How the points are linked:
ξ: pq->cr, pz->zl, mp->gt, ph->cp, fb->qj, lg->bn, dl->rh, fg->dr, rf->zg, rm->rh, gp->bp, fm->hc, zq->jh, zf->lg, qj->qj, nb->jh, gt->rt, ll->fb, sc->gm, jm->tq, hc->nb, rd->pr, fz->qz, jj->qh, nf->ph, dt->nc, qh->dl, lh->fs, pr->qj, cr->fz, tl->dl, ft->rm, bp->jf, zl->ft, hn->lp, hm->fs, rq->md, jf->fz, sm->gr, zc->jm, lj->dl, gr->fm, hh->mp, lc->nf, zp->gt, rt->sc, tq->rd, gm->tl, nr->dr, ql->md, ms->ll, fs->dr, rn->mj, tm->rq, ds->cj, nc->rt, fr->lc, md->rf, mj->dt, gz->ds, jh->zp, rh->ms, cj->hh, cp->zc, bn->hc, qz->pp, sl->jm, pp->pq, dr->jj, hd->fs, zg->zf, th->gz, lp->jh
α: pq->hd, pz->sl, mp->qh, ph->tq, fb->ph, lg->jh, dl->fb, fg->dt, rf->zg, rm->bp, gp->qz, fm->jh, zq->zq, zf->nb, qj->rm, nb->gr, gt->nr, ll->tl, sc->rh, jm->qj, hc->sm, rd->zl, fz->cr, jj->mj, nf->jm, dt->gm, qh->fg, lh->lp, pr->ft, cr->zg, tl->hm, ft->gp, bp->pp, zl->ql, hn->lj, hm->dr, rq->zf, jf->ph, sm->nb, zc->pr, lj->nc, gr->hd, hh->gm, lc->dt, zp->tm, rt->dl, tq->pz, gm->ms, nr->lj, ql->fz, ms->lc, fs->jj, rn->rt, tm->hn, ds->gt, nc->lj, fr->cp, md->ft, mj->sc, gz->mp, jh->fm, rh->fr, cj->hm, cp->rd, bn->zp, qz->rq, sl->zc, pp->md, dr->rn, hd->th, zg->hc, th->hh, lp->cj

The rows follow the links: the fewer symbols apart two points are, the more alike their rows tend to be.

Each row is also shifted at random along 8 hidden directions that mean nothing.

Row, then point:
[ -21,  -19,   33,  -59,  -12,  -63,   45,   15,   52,   44,  135,   -7,  -17,    4,  -16,    8,   43,   19,   29,   86,  -50,   37,  105,   61,  -20,  -16,   -2,   54,  -61,   -5,   26,  -50,   84,  -73,   76,  -27,  -70,   62,  -22,  -83,  129,  -18,  -27,   48,   53,   29,   47]; point fz
[ -32,   29,   20,   19,   13,   70,   80,   -9,   33,  -29,   57,   24,  100,  -16,  -76,  100,   32,   24,   98,  113,   -7,  121,   29,  -62,   38,   58,   51,   60,   54,  -97,   55,  -63,   77,   -7,   -8,  -41,  -32,   44,   39,  111,   48,  -41,  -28,  -22,  103,   39,  -56]; point zf
[ -12,   63,   32,   33,   11,  -30,  -40,    2,  108,  159,  108,  -50, -154,   92,   12,   30,    4,  -26,  -67,   -2,   35,  -42,   59,  104,  -65,  -84, -115,   64,   84,  -31,  -40,  -15,  -16,  -43,   61,  -18,   -8, -112,    4,  -78,   -6,  -17,  -10,  -27,  -14,  -21,   -8]; point dr
[  37,   -2,    8,   52,  -37,  -38,   40,  178, -119,   17,  -33,    3,   17,   30,   50,  114,   43,   52,  -35,   97,  -89,   67,  -29,   -8,   61,  255,  225,   22,  -40,  -82,   14,   29,    1,  -78,   23,  -83,   45,   -7,   29,  102,  157,  -60, -101, -110,  128,  -50,    6]; point th
[  32,   18,   91,  -82,   75,  114,    2,   15,   78,  -44, -123,  -13,    0,  -29,    9,   80,   -7,   47,   71,    8,   12,   -1,   31,  -21,  -39,  -98,   44,   43, -144,   35,   11,  -66,    2,  -66,  -37,  120,   12,   -2, -106,   26,   47,   15,   12,  -23,  -67,  -10,  -66]; point nf
[  -7,   14,   15,  -77,    1,  -27,  -62,   29,  -48,   26,   56,   -5,   54,    1,   64,  -45,   88,   86,  -10,    7,  -98,   77,  142,  147,   25,   67,   68,  -18,  -75,    6,   30,  -59,   40,   11,    9,   37,  -53,  137,  -43,  -50,  133,  -12,   15,   35,   51,   73,   57]; point jf
[ -20,  -50,   34,  -91,  -29,   45,   -1,   18,  -23,   -2,   78,   20, -123,   38,    4,   15,  -20,  -40, -106,  -38,  -24,  -38,   45,   84, -111,  -48,  -57,   90,  -53,  -33,  -32,   82,   28,   17,   48,    1,  -66,   -4,   54,  -62,   34,   12,   85,    9,  -11,  -43,   61]; point pz
[  47,   60,  -52,   27,  -26,   22,  -88,  141,  -67,   32,   61,  -18,  133,   95,  -60,  -11,   -4,  -52, -128,  -54,  -40,   -1, -105,   -2,  -65,    6,  -64,   69,   47,   40,   94, -114,   13,   37,  -29,  -16,  -73,   65,   78,  -25,  -72,  -46,  155,   34, -233,  -48,   93]; point mp
[ -39,  -13,  -49,  -53,   53,  -21,  -25,  -49,   44,   52,   49, -123,  -62, -120,   90,   40,  138,  -42,   79,   28, -133,   29,   51,  -59, -182,  -14, -105,   11,  -81,  -42,  -41,   75,   -7,    4,  -35,   28,  -17,    2,  162,   -9,   12,  -66,  -82,    7,   36,  -15,  -95]; point gp
[  27,   41,   27,   45,  -35,   -1, -179,   29,   77,   76,  140, -119,  -17, -126,  -33,  -57,   91,  -37,   10,  -18,   -2,  113,  197,  134, -101, -188,  -38,   63,  -93,  -44,  104,  -17,   80,  -21,   -6,   39,   18, -133,  -27,  -37,  -38, -190,   11,  -63,  -23,    6,    9]; point rt
[  30,    3,    9,   62, -171,  -41, -128,   -1,  -35,  -66,  -16,   47,   15, -113,   41, -117,  -16,  -23,   48,  -25,   34,  130,    1,   13,   85,  -22,  166,   42, -110,   46,   38,   79,   56,   -6,  -21,   34,   29,  -51, -134,  115,  -47,  -89,   37,  -91,   79,   20,   25]; point lj
[  46,  -18,  -28,   77,  -53,  -35,   28,   -1,   -4,  -20,   30,  -18,  -56,   55, -104,   -6,  -45,  -41, -137,  -60,   62,   23,  -56,    0,   48,   13,   13,   71,   24,   75,   66,  -86,   13,   -7,   26,  -21,  -11,  -30,  -47,  -81,  -72,   41,    0,   43, -196,  -31,   13]; point gm
[  46,    8,   84,   -2,   67,  108,   76,   11,  134,   -2,  -42,  -66, -155,   38,  -45,  118,   44,  -49,  -19,   47,   31,    1,    4,  -16,  -78,  -39,  -28,  134,  -94,   32,   25,  -95,  -22, -145,   49,   63,  -21,  -59,  -46,  -75,  -36,   45,  -68,  -22, -181, -110, -192]; point lc
[  46, -145,  -11,   13,  -52,  -41,  149, -101,  -10, -136,  -26,  -33,  -87,  -24, -112,   -8, -143, -125,  -75,  -35,   78,  -73, -111, -143,   80,  -11,   -5,    8,  -68,  106,  -27,   12,  -37,   34,   25,  -25,  -17,    8,  -14,  -36,  -61,  172,  -50,   26, -169,  -29,    6]; point fr
[  45,  -52,   48,   17,   28,  -60,   -9,  153,  -15,   43,   13,  -46,   44, -108,  -54,   61,   29,   83,   36,   69,   -5,  -40,  113,  -19,  -20,  -48,    5,  -85,   -8, -103,   54,   24,   30, -101,  -33,  -63,   81,  -70,    1,  -31,  152, -112, -125,  -27,  176,   32,   13]; point gz
[ -17,   87,   36,   23,   10,   24,  -30,   23,   57,   48,  -87,   42, -145,   88,  105,   47,   42,   18,   28,   34,    4,  -59,  -93,    1,  -40,    5,  -10,   57,   39,   27,  -75,   13,  -70,  -75,   11,  -15,   53,  -52,  -19,   52,  -25,    7,  -50,   -3,   36,  -47, -120]; point lh
[ -22,  -40,    9, -109,    8,    3,    4,    9,  -18,   28,   74,   81,   41,   23,  -35,   17,  -48,  106,  -67,  -56,   -9,    4,  109,   96,    0,  -41,  -36,   -4,   33,  -52,   12,   28,   32,    5,   -1,   47,  -81,   59,  -63,  -83,  102,   22,   94,   45,   82,   61,   88]; point zl
[  -2,  -16,   44,   42,  -37,  107,  196,   49,   53,  -59, -152,   50,  -51,  -32,  -48,  104,  -15,  -88,  136,  137,   56,  -36, -187, -253,   26,  134,   63,   16,   25,  -22,  -73,   55, -104, -190,   37,   -9,  -27,  -15,    1,  130,  -77,  109,  -69,  -96,   77, -141, -265]; point zp
[ -14,  113,   26,    1,   97,  -20,  -70,    0,   87,  150,  -30,   14,   73,   30,   35,   19,  -32,  135,   64,   -8,   39,  -31,  102,   68,   61, -107,  -38, -100,   94,  -20,  -30,  -55,  -20,  -27,  -43,   53,   38,  -86, -114,  -13,   40,  -46,    0,  -22,   60,   88,   36]; point jj
[ -16, -126,   36,  -92,  -41,  -76,  135,    3,   72,  -25,   27,   78,  -11,  -97, -172,   49, -218,   69,  -31,  -17,  139,  -92,    1, -138,   85, -192,  -23,  -21,   20,  -26,  -57,   -5,   -7,  -54,  -21,   58,  -80,   53, -116,  -39,  130,  133,    8,   42,   66,  131,   77]; point rd
[ -32,   -8, -111,  -47,  -35,  -83,   23,  -68,    9,  -14,  -43,   36,   45,  -35,   64,  -57,  -26,    6,   75,    0,   -1,  -53, -167, -136,  -41,   15,  -25,  -18,  -12,  111,  -51,    1,  -20,   11,    5,   51,  -67,   68,    0,  -44,  -47,   15,   46,   60,  -85,   20,   30]; point pp
[ -57,   -5,  -20,   24, -115,  -29,   75,   32,   19,  -70,   21,   76,  -93,   61,  -65,  -43,  -98, -120,  -76,   17,   41,   49, -146,  -18,   71,  146,  198,   90,   53,  -23,   -3,  -83,  -36,  -27,   89,  -31,  -52,   84,   72,   40,  -74,  105,   39,   31,  -41,  -25,   15]; point jh
[  46,    6,   32,   49,   -3,  -27, -100,  -19,    1,   33,   26,  -13,   40,  -34,  -77, -114,   -2,  112,  -54, -116,  133,   21,  171,  155,  105, -130,  -97,  -96,   92,   39,  104,  -73,   -2,  -12,  -51,   69,   37,  -14, -198, -150,  -23,   -9,   17,   42,   -3,  106,    6]; point dl
[   5,   -2,   54, -110,  -33,   57,  -14,   90,  -12,  -26,  -53,  125,  -68,   35,   10,   40,  -52,  120,  -90,  -51,   71,   20,   33,  119,    1,  -30,   93,   93,  -22,  -11,   19,  -11,    8,  -57,   -1,  121,  -54,   43, -155,  -73,   92,   29,  121,   -6,    5,   48,   20]; point jm
[ -10,   96,   -4,   21,  112,   36,  -54,  -65,  101,  121,  -35,  -61,   53,   -2,   37,   -5,    9,   21,   91,  -14,  -13,  -52,   83,   37,  -23, -103, -100, -109,   -3,   -3,  -40,    7,  -43,    2,  -10,   32,   39, -138,  -26,    4,  -63,  -49,   -7,  -83,  -12,  -30,   -8]; point rn

From each start, follow one symbol. Which point do you reach?
Answer with the point's name.
new walk
[ -16,    6,  -21,  -15,   -4,   15,  -44,  -51,  -26,  -11,   69,   94,  194,   12,  -53, -108,   20,   89,   29,  -41,   50,   22,   37,   48,   53,  -85, -159,  -68,  140,   52,   73,  -64,   53,   53,  -53,   21,  -87,  139,  -85,  -81,  -44,   13,  112,  140,   28,  115,   36]
α
zf
new walk
[   0,   30,   -2,   58,  -84,  -23, -142,    4, -114,  -34, -107,  162,  -41,   87,  125, -180,   24,   73,  -49, -101,   69,  -38,  -57,  184,   76,   48,   59,  -41,   98,   99,   -3,   73,  -32,   30,    0,  -17,  105,   12,  -98,  -40,  -87,  -16,   60,   77,  111,   28,   12]
ξ
jh
new walk
[ -28,   10,  -88,  -37,  -29,  -51,  -37,  -38,  -37,  -18,  -24,  -40,    9,  -98,  129,  -18,   62,   -2,   55,    0, -109,   69,  -45,  -78,  -67,   59,   66,   11,  -99,   25,  -25,   47,    3,   40,  -41,   79,  -16,   60,   60,   55,   19,  -51,  -21,    7,  -20,   26,  -14]
α
pp
new walk
[  -1,  -29,   -3,    1,  144,  -81,   17,  -35,   67,   49,  -30, -138,   10,  -45,    6,  -12,  -42,  -68,  128,   45,   50, -260,  -56, -165,  -91, -177, -267, -187,   43,   19, -119,   -9,  -79,   58,  -26,  -78,   93,  -49,  150,  -43,   -4,   27, -105,    6,  -13,   24,   24]
α
th
new walk
[  38,  -18,   -9,   36,   62,   43,   44,  -75,   85,  -52,  -96,  -78,  -32,  -37,  -51,   39,   -2,  -39,   35,  -20,   57,  -45,  -66, -113,  -41, -106,  -75,   11,  -44,   88,   25,  -68,  -31,  -33,  -37,   50,   39,  -60,  -33,  -34, -101,   25,  -53,   42, -191,  -56, -109]
ξ
ll
new walk
[  28,   21,   22,   49, -125,  -84,   15,   53,   76,   46,  -22,   71,   74,  -44, -122,  -34, -168,   33,   35,   25,  162,   -1,  -93, -141,  175, -105,   44,  -23,   70,   43,    2,  -50,  -35, -136,  -23,   53,  -69,   -8, -226,   58,   -3,   53,   54,  -75,   29,   71,   29]
ξ
dr
new walk
[ -27,   11,  -23,  -94,   25,   86,   56,   16,   -8,  -17,  -27,  -31,   43,   -7,    2,  156,   -7,   -7,  -35,   17, -127,   74,  -57, -147,  -29,   71,   33,   95,  -61,  -63,  -44,    2,  -34,   38,  -74,   79,  -95,   96,   89,  163,   51,   50,   31,  -33,  -51,  -24,  -44]
α
ft
new walk
[ -38,  -29,  -63,  -85,    9,   -7,   99,  -67,   22,  -11,  -52,  102,   73,   -1,  -11,    6,  -80,   13,   61,   13,   10,  -79, -111, -105,   -3,  -32,  -52,  -26,   -8,   77,  -54,   27,   23,  -26,   20,   23, -107,   38,  -57,  -53,  -15,   38,   68,   61,  -44,  -13,   53]
α
fz
new walk
[  45,  -47,  -47,   49,  -48,  -51,   11,   78,  -87,  -58, -156,   62,  101,  -75,   -3,    2,  -69,   21,   50,   15,   31,  -74, -167, -169,   45,   15,   75,  -83,  -19,   52,   -1,   79,  -27,  -49,  -63,  -30,   79,  -65,  -55,   74,  -15,  -47,  -24,  -27,   38,  -34,   28]
α
gt
new walk
[   7,   49,   56,   48,   25,  -74,  -45,   56,  101,  116,   48,    6,  -37,   47,  -64,   59,  -23,  129,  -31,    6,   57,   -4,   74,   49,   68, -143,  -45,   19,  126,  -25,   12,  -92,    1,  -69,  -40,    1,   56,  -46, -104,  -12,   82,  -41,  -78,   59,   76,  107,   -2]
α
dr
new walk
[ -18,   58,   23,   33,   -4,  -84,  -31,    2,   73,   74,  -26,   11,  -56,   13,   46,   45,  -44,   65,   36,   40,   25,  -15,  -18,  -25,   46,  -56,   67,    8,   30,   -8,  -72,    1,  -25,  -36,  -15,    3,   84,  -86,  -67,   62,   65,  -44,  -79,  -31,  102,   55,    7]
α
jj
new walk
[  26,   49,   64,   35,  -92,   90,  -67,   64,  -99,   -3,  -41,  150, -140,  158,  123,  -95,  120,   44,  -87,  -56,   64,   25,  -15,  218,   29,  163,   30,   85,   77,   50,   12,   67,  -41,  -96,   69,    5,  -37,   33, -120,  -82,  -85,   38,   91,   -4,   69,  -86, -153]
ξ
lp
new walk
[ -38,  -33,   30,   41,   15,   27,   10,  -33,  -88,  -51,   84,   37,   34,   -4,  -25,  -85,   73,   10,   -7,   13,    3,   62,  172,  157,   73,  114,   24,  -75,  105, -108,   46,   48,   48,   74,   43, -113,   56,   30,   77,   -9,   -3,   -7,  -34,   22,  231,   28,   -5]
ξ
bn
